Below is a small trained network, with its code and all its weights. Each question gives an input and a class and asks what happens when units are switched off, that is, made to give their printed mean instead of their output.

import numpy as np


def w(rows, s, z=0):
    codes = np.array(rows[::2]) - 128.0
    scale = np.full(codes.shape[1], s)
    scale[-1] = z or s
    return codes * scale


def f(y):
    return np.maximum(y, 0)


def log_softmax(a):
    a = a - a.max(-1, keepdims=True)
    return a - np.log(np.exp(a).sum(-1, keepdims=True))


def net(x, mask):
    res = np.array(x, float).reshape(1, 7) / 4 @ E
    y = f(res @ A[0][:, :-1].T + A[0][:, -1])
    res = res + np.where(mask, y, B[0][:, -1]) @ B[0][:, :-1]
    return log_softmax(res[-1] @ U[:, :-1].T + U[:, -1])


A, B = {}, {}
E = w([
[136,113,141,130,93],'x0',
[125,117,112,129,118],'x1',
[53,33,192,180,164],'x2',
[149,119,151,138,90],'x3',
[254,23,155,61,190],'x4',
[161,183,208,162,174],'x5',
[148,109,155,145,71],'x6',
],0.0057)
A[0] = w([
[69,92,156,144,147,84],'neuron 1',
[170,97,144,74,89,156],'neuron 2',
[126,174,62,120,193,237],'neuron 3',
[152,91,154,2,171,84],'neuron 4',
[16,215,132,138,92,21],'neuron 5',
[149,134,159,83,161,89],'neuron 6',
[142,47,33,75,114,67],'neuron 7',
[121,175,176,149,129,84],'neuron 8',
[231,55,81,112,140,2],'neuron 9',
[190,233,89,69,92,95],'neuron 10',
[76,181,73,156,35,41],'neuron 11',
[121,71,27,140,77,221],'neuron 12',
[162,98,114,81,147,68],'neuron 13',
[191,185,65,137,93,93],'neuron 14',
[69,189,80,142,88,1],'neuron 15',
[97,174,158,107,40,98],'neuron 16',
[103,161,175,135,209,172],'neuron 17',
[193,216,112,60,93,43],'neuron 18',
[121,94,77,165,144,175],'neuron 19',
[152,146,139,164,150,208],'neuron 20',
[223,111,165,26,170,44],'neuron 21',
[82,188,144,137,110,22],'neuron 22',
[80,60,145,189,151,83],'neuron 23',
[182,158,94,77,45,182],'neuron 24',
[184,109,149,39,105,23],'neuron 25',
[215,216,90,117,82,203],'neuron 26',
[37,234,109,173,45,47],'neuron 27',
[128,180,100,59,165,233],'neuron 28',
[85,68,60,66,64,122],'neuron 29',
[179,102,127,113,155,17],'neuron 30',
],0.008,0.0031)
B[0] = w([
[112,77,111,111,63,165],'neuron 1',
[119,190,112,199,91,193],'neuron 2',
[44,102,177,183,36,222],'neuron 3',
[216,167,87,159,93,207],'neuron 4',
[201,146,52,133,170,224],'neuron 5',
[125,157,114,80,120,158],'neuron 6',
[157,219,161,77,163,194],'neuron 7',
[152,166,156,36,153,154],'neuron 8',
[179,198,68,140,175,202],'neuron 9',
[107,10,118,139,96,211],'neuron 10',
[183,159,63,88,214,208],'neuron 11',
[60,179,254,87,90,228],'neuron 12',
[186,181,90,116,135,169],'neuron 13',
[125,32,148,80,161,183],'neuron 14',
[187,172,70,125,197,186],'neuron 15',
[128,158,95,170,141,177],'neuron 16',
[53,113,174,116,52,191],'neuron 17',
[78,64,97,88,108,187],'neuron 18',
[68,127,159,148,110,173],'neuron 19',
[93,98,200,120,85,179],'neuron 20',
[181,173,36,174,168,225],'neuron 21',
[188,165,54,40,157,165],'neuron 22',
[145,67,108,94,24,180],'neuron 23',
[51,69,176,108,38,213],'neuron 24',
[151,137,87,142,135,176],'neuron 25',
[71,44,207,106,121,236],'neuron 26',
[192,145,38,71,197,254],'neuron 27',
[55,71,219,186,88,216],'neuron 28',
[112,212,224,29,93,200],'neuron 29',
[204,191,54,113,173,157],'neuron 30',
],0.0055,0.0051)
U = w([
[213,179,2,97,208,50],'0',
[96,127,137,138,113,253],'1',
[101,175,193,64,132,198],'2',
[88,28,120,116,102,106],'3',
[110,148,165,98,153,136],'4',
[78,137,104,177,95,114],'5',
],0.0065,0.0035)

Each question gives the input, the list of numbers given to net, and the class t.
The units are the neurons (one row each of A and B). Each row of codes is followed by its name. A weight is (code - 128) times the scale printed after its matrix; where a second scale follows, it is the last column's (A, B and U).
mask holds one flag per neuron, in row order. A switched-off neuron (its flag False) gives its mean, the last column of its row in B, instead of its output. The means were averaged over made-up inputs and are rounded, as every weight is.
A unit's drop is (log p(t) with every unit on - log p(t) with that unit switched off) / (log p(t) with every unit on - log p(t) with every unit switched off).
The circuit of an input: a set's keep is (log p(t) with only the set's units on - log p(t) with every unit switched off) / (log p(t) with every unit on - log p(t) with every unit switched off). Starting from the 12 units with the biggest drops (on a tie, the unit counted first), units are removed one at a time, each time the one whose removal leaves the highest keep (on an exact tie, the one counted first), for as long as the keep stays at least 0.8.
circuit, biggest first: the units of the circuit, biggest drop first
unit that matters most: the unit with the biggest drop
drop when u is switched off: that unit's drop, to one decimal
input [4,2,7,-1,-7,-6,-3], class 0: circuit, biggest first	[neuron 27; neuron 5; neuron 11]
input [6,7,-7,0,-5,-2,0], class 3: circuit, biggest first	[neuron 10; neuron 26; neuron 14]
input [4,-6,-3,-2,8,1,8], class 0: unit that matters most	neuron 21
input [4,0,0,-1,8,-7,4], class 0: circuit, biggest first	[neuron 9; neuron 21]
input [3,3,-4,-2,-7,2,0], class 0: circuit, biggest first	[neuron 27; neuron 11]
input [-5,2,0,8,-8,-7,-6], class 0: circuit, biggest first	[neuron 27; neuron 11]
input [-5,6,3,1,6,6,-1], class 0: circuit, biggest first	[neuron 21; neuron 12]
input [-6,-2,-2,2,-8,-4,2], class 0: circuit, biggest first	[neuron 27; neuron 11]
input [-5,8,8,8,8,-3,-6], class 0: drop when neuron 9 is switched off	0.2
input [-6,-8,-8,3,5,7,-7], class 3: drop when neuron 10 is switched off	0.2
input [2,-3,-6,2,-2,4,-5], class 3: drop when neuron 18 is switched off	0.1
input [-1,-6,-7,-2,-1,4,-7], class 3: drop when neuron 4 is switched off	0.0
